[[ -4  11 -31  10  -5]
 [  5  -6   8  40  11]
 [ 37   2 -43  -4 -41]
 [ 16 -16  22  16  -4]
 [ 28 -10  13  33  14]]
:
[[ -5  -4  11 -31  10]
 [ 11   5  -6   8  40]
 [-41  37   2 -43  -4]
 [ -4  16 -16  22  16]
 [ 14  28 -10  13  33]]

[[ 16 -11 -50 -19  55 -19  49 -27 -11 -29  12 -49  -1 -30   3 -14]
 [ -8  41  -7  12  23 -15 -17 -11  -6  12 -20 -21 -15 -30 -13   9]]
:
[[-14  16 -11 -50 -19  55 -19  49 -27 -11 -29  12 -49  -1 -30   3]
 [  9  -8  41  -7  12  23 -15 -17 -11  -6  12 -20 -21 -15 -30 -13]]

[[15 47]
 [25  6]]
:
[[47 15]
 [ 6 25]]

[[ 16  19  -2  18   7  16  16  16]
 [ 13   6   3   6   1  13  13  13]
 [ 23 -36 -16 -34  34  24  23  23]
 [  6 -38  14 -36 -13   6   6   6]
 [  1  15  24  14 -32   1   1   1]
 [ 10 -23   7 -21  -3  10  10  10]
 [ 26 -44 -21 -42  42  26  26  26]
 [  5  28  17  27 -22   5   5   5]
 [ 21 -36 -12 -34  27  21  21  21]
 [ 25  36 -19  35  31  26  25  25]]
:
[[ 16  16  19  -2  18   7  16  16]
 [ 13  13   6   3   6   1  13  13]
 [ 23  23 -36 -16 -34  34  24  23]
 [  6   6 -38  14 -36 -13   6   6]
 [  1   1  15  24  14 -32   1   1]
 [ 10  10 -23   7 -21  -3  10  10]
 [ 26  26 -44 -21 -42  42  26  26]
 [  5   5  28  17  27 -22   5   5]
 [ 21  21 -36 -12 -34  27  21  21]
 [ 25  25  36 -19  35  31  26  25]]

[[ 18  40 -18   0  14  17  36 -12  35  19  18  18]
 [ 10  28  -8  10   1   9  25   2  24  -1   9   9]
 [  5  34 -12  16  -8   5  31  10  29 -14   5   5]
 [ 15  59 -32   3   8  15  53  -7  50  10  15  15]
 [  8  35 -13  12  -3   8  31   5  30  -7   8   8]
 [ 10  41 -18  10   0  10  37   2  35  -2  10  10]
 [  2  28  -7  20 -13   2  25  16  24 -22   2   2]
 [  3 -18  29  18  -8   3 -17  12 -16 -13   3   3]]
:
[[ 18  18  40 -18   0  14  17  36 -12  35  19  18]
 [  9  10  28  -8  10   1   9  25   2  24  -1   9]
 [  5   5  34 -12  16  -8   5  31  10  29 -14   5]
 [ 15  15  59 -32   3   8  15  53  -7  50  10  15]
 [  8   8  35 -13  12  -3   8  31   5  30  -7   8]
 [ 10  10  41 -18  10   0  10  37   2  35  -2  10]
 [  2   2  28  -7  20 -13   2  25  16  24 -22   2]
 [  3   3 -18  29  18  -8   3 -17  12 -16 -13   3]]

[[ 36 -25   9 -23]
 [ 52 -14  12 -39]
 [ 25 -25   2 -35]
 [ 15  -7  -4 -20]
 [ 15 -25 -10 -39]
 [ 27 -25  14 -30]
 [ 32  -3 -19 -29]
 [ 49  -8  -8 -32]
 [ 33 -10 -14 -36]
 [ 39 -10 -19 -32]]
:
[[-23  36 -25   9]
 [-39  52 -14  12]
 [-35  25 -25   2]
 [-20  15  -7  -4]
 [-39  15 -25 -10]
 [-30  27 -25  14]
 [-29  32  -3 -19]
 [-32  49  -8  -8]
 [-36  33 -10 -14]
 [-32  39 -10 -19]]
